Below are the code and all the weights of a small trained network. Each question names an input and a class and asks about switching units off, where a switched-off unit gives its printed mean instead of its output.

import numpy as np


def w(rows, s, z=0):
    codes = np.array(rows[::2]) - 128.0
    scale = np.full(codes.shape[1], s)
    scale[-1] = z or s
    return codes * scale


def f(y):
    return np.maximum(y, 0)


def log_softmax(a):
    a = a - a.max(-1, keepdims=True)
    return a - np.log(np.exp(a).sum(-1, keepdims=True))


def net(x, mask):
    res = np.array(x, float).reshape(1, 8) / 4 @ E
    y = f(res @ A[0][:, :-1].T + A[0][:, -1])
    res = res + np.where(mask, y, B[0][:, -1]) @ B[0][:, :-1]
    return log_softmax(res[-1] @ U[:, :-1].T + U[:, -1])


A, B = {}, {}
E = w([
[211,38,202,180,161],'x0',
[124,129,131,133,126],'x1',
[130,133,131,127,137],'x2',
[129,127,126,126,127],'x3',
[129,128,127,127,130],'x4',
[189,188,53,226,124],'x5',
[58,53,58,159,255],'x6',
[127,127,128,130,126],'x7',
],0.0087)
A[0] = w([
[122,1,75,187,216,89],'neuron 1',
[16,111,28,149,196,145],'neuron 2',
[59,74,208,24,128,254],'neuron 3',
[212,57,194,162,155,156],'neuron 4',
[74,183,72,82,108,219],'neuron 5',
[38,66,119,93,179,141],'neuron 6',
[196,148,110,207,131,166],'neuron 7',
],0.016,0.0067)
B[0] = w([
[38,185,156,132,222,228],'neuron 1',
[142,29,33,83,141,235],'neuron 2',
[144,80,251,71,100,252],'neuron 3',
[105,65,160,219,62,205],'neuron 4',
[155,237,131,45,97,203],'neuron 5',
[202,109,161,125,211,211],'neuron 6',
[129,152,68,180,131,187],'neuron 7',
],0.029,0.02)
U = w([
[113,167,194,36,104,206],'0',
[141,35,181,148,61,119],'1',
[164,238,63,125,94,225],'2',
[168,98,76,220,82,115],'3',
[215,64,126,58,176,82],'4',
[100,78,201,138,193,4],'5',
[132,82,1,91,141,158],'6',
[56,154,95,165,190,114],'7',
],0.0087,0.0035)

Each question gives the input, the list of numbers given to net, and the class t.
The units are the neurons (one row each of A and B). Each row of codes is followed by its name. A weight is (code - 128) times the scale printed after its matrix; where a second scale follows, it is the last column's (A, B and U).
mask holds one flag per neuron, in row order. A switched-off neuron (its flag False) gives its mean, the last column of its row in B, instead of its output. The means were averaged over made-up inputs and are rounded, as every weight is.
A unit's drop is (log p(t) with every unit on - log p(t) with that unit switched off) / (log p(t) with every unit on - log p(t) with every unit switched off).
The circuit of an input: a set's keep is (log p(t) with only the set's units on - log p(t) with every unit switched off) / (log p(t) with every unit on - log p(t) with every unit switched off). Starting from all 7 units, units are removed one at a time, each time the one whose removal leaves the highest keep (on an exact tie, the one counted first), for as long as the keep stays at least 0.8.
units of the circuit, in order: the units of the circuit, biggest drop first
most important unit: the unit with the biggest drop
k most important neurons: the k neurons with the biggest drops, biggest first
drop of u: that unit's drop, to one decimal
input [-4,-4,-4,-4,0,-5,0,-2], class 0: most important unit => neuron 5
input [6,-4,-7,6,-5,5,0,-3], class 3: units of the circuit, in order => (neuron 4; neuron 3)
input [0,-6,-6,4,2,6,-3,-2], class 2: 2 most important neurons => (neuron 2; neuron 4)
input [-5,-4,1,8,7,1,7,-6], class 6: 2 most important neurons => (neuron 2; neuron 3)
input [4,-2,-4,1,8,4,0,2], class 3: 2 most important neurons => (neuron 3; neuron 4)
input [3,-3,4,3,-6,1,-1,-8], class 3: 2 most important neurons => (neuron 3; neuron 1)
input [0,1,-2,6,7,7,-5,-5], class 2: 2 most important neurons => (neuron 2; neuron 4)
input [0,7,-3,-2,-6,0,-1,-3], class 0: 4 most important neurons => (neuron 2; neuron 4; neuron 6; neuron 7)
input [-8,5,-5,-6,0,-1,6,-3], class 4: 2 most important neurons => (neuron 6; neuron 2)
input [0,-2,0,-6,7,-3,8,6], class 4: 2 most important neurons => (neuron 2; neuron 6)
input [-2,3,-4,-2,-2,-6,0,-1], class 0: 2 most important neurons => (neuron 2; neuron 3)
input [3,2,-8,3,-5,5,0,5], class 3: 2 most important neurons => (neuron 3; neuron 1)
input [-1,4,-6,-3,7,3,0,-7], class 2: 2 most important neurons => (neuron 3; neuron 2)
input [7,-8,-2,7,-1,7,3,2], class 7: most important unit => neuron 1
input [5,0,2,7,-8,3,5,-6], class 7: 2 most important neurons => (neuron 1; neuron 3)
input [-2,-2,1,1,4,5,6,-3], class 6: drop of neuron 1 => 0.0
input [0,-2,1,-3,-2,3,-5,-8], class 2: drop of neuron 3 => 0.4
input [-1,3,-7,-8,-1,2,-5,3], class 2: drop of neuron 3 => 0.6
